Each row has a name. After each piece below comes the name of the row it's from, unless a question asks for something else. Each question is about the rows just above it. Places in a row count from 0.

[-34 -21   4  -9  25  -2   4  -9 -16   9  24  50  30   5  18 -16  37  -2
  -6  39  21  15 -12 -16 -21 -22   0  -7   2  32   3 -13] = lal
[ 23  25   5  39  36 -14  -7 -18   8  24  14  -3   8  15   2  16 -22  20
 -19  52   2   3 -11 -23   6 -28  -8  17  -3 -16  -5  15] = tet
[ -8  13  24  -1 -14  -9  -2  12  -8 -12  -7  36  44  28   8  35   1  16
 -18  -8   1   2  16  23 -18  23  13   9  -2   2   1  -9] = taze
[-28   2  15 -23  16  17 -11   6  24   8  52 -22  -3  15  -7  23 -15   5
  36  14  -8  39   3 -18   8  25 -14   2 -19  -3  -5  20] = ror
[  2  44  -9  23 -14  -9   1  -1  -2   9  16  12  -8  24  36  23  -2 -18
 -12  35  -7  28   2  13   8  -8   1  16 -18  -9  13   1] = musep
Put [  1  13  -9 -18  16   1  -8   8  13   2  28  -7  35 -12 -18  -2  23  36
  24  -8  12  16   9  -2  -1   1  -9 -14  23  -9  44   2] back in order: which row is it?  musep
[-28 -23 -22 -19 -18 -15 -14 -11  -8  -7  -5  -3  -3   2   2   3   5   6
   8   8  14  15  15  16  17  20  23  24  25  36  39  52] is which row reordered?  ror
Changed ror: [-28   2  15 -23  16  17 -11   6  24   8  52 -21  -3  15  -7  23 -15   5
  36  14  -8  39   3 -18   8  25 -14   2 -19  -3  -5  20]. Place and old value:  11, [-22]

[  4   0 -19  -3 -20   6   3 -25] : melu
[  3  -1 -21  -1 -20   4   3 -23] : zed
[ 0  3 -9  5 -6 -2 -4  0] : boroz
[  3  -1 -21  -9 -20   4   3 -23] : duf
[ -4   4   0 -19 -20   3   6 -25] : zofu
[-2 -4 -9  5  0 -6  0  4] : Vilif
[-4  2 32  0 23 -5 -4 32] : mukip
Which row holds these entries in another order? [-9 -6 -4 -2  0  0  4  5]  Vilif
Which row holds these entries in another order? [ -3 -20   6   3 -25   4   0 -19]  melu

[ 17 -13  -9  -5 -27  36  39   4  -4] = Tem
[  4 -13  -4  17  36  -6  -9 -27  39] = nidaf
[ 36  -4  17 -27  39  -6 -13   4  33] = gosuv
[-3  1 -7  0 -3 -4  1  8  1] = mibor
[  7  -2 -12   4  -3  -6  -2   3  -1] = Tisa
Changed Tisa: [  7  -2 -12   4  -4  -6  -2   3  -1]. Place and old value:  4, [-3]
Which row holds these entries in another order? [-27 -13  -9  -6  -4   4  17  36  39]  nidaf
Put [ -9 -27  39   4 -13  -4  17  36  -6] back in order: which row is it?  nidaf
[-27 -13  -9  -5  -4   4  17  36  39] is which row reordered?  Tem
Which row holds these entries in another order? [ 36  -6  -9 -27  39   4 -13  -4  17]  nidaf
Where does [ 17 -13  -9  -5 -27  36  39   4  -3] differ from Tem, and what was there?  8, [-4]

[ -9  -2   7 -16  21   1 -11 -11 -26  23  20  -7  -3] : fen
[ -1   1  10   7   8  -2 -21 -16  21  -2   8  -6  -9] : lapo
[  4  -6  25   0  12  -1  -9  -4   6  11 -17   3  19] : niku
[-49 -28   7  -9  21  -4  -6   8 -17   9  14   7  -7] : fidil
[ -6  -5   3  13   3   5  -1  12 -23 -13  29  -3 -31] : bazod
[-34  -9 -19  21  -1  -9 -11   0  21  -1  12 -20 -14] : Duru
[-22  -8   9 -31  24   9   6  25 -28   4   2  21  -5] : mivo
[ 14  -5   8   9   0 -13   5   9  -6 -24   3   6  13] : sevok
[-17 -16   4   0 -17   7  13 -11   4  27 -29   8  17] : gadi
[  8   3  -3  17   6   5 -14  17  -2  -5  16 -20 -26] : nup
Put [ -7 -49 -28   7  -9  21  -4  -6   8 -17   9  14   7] back in order: which row is it?  fidil
Changed niku: [  5  -6  25   0  12  -1  -9  -4   6  11 -17   3  19]. Place and old value:  0, [4]
One entry of niku was changed: [  4  -6  25   0  12  -1  -9  -4   7  11 -17   3  19]. Where, and from what?  8, [6]

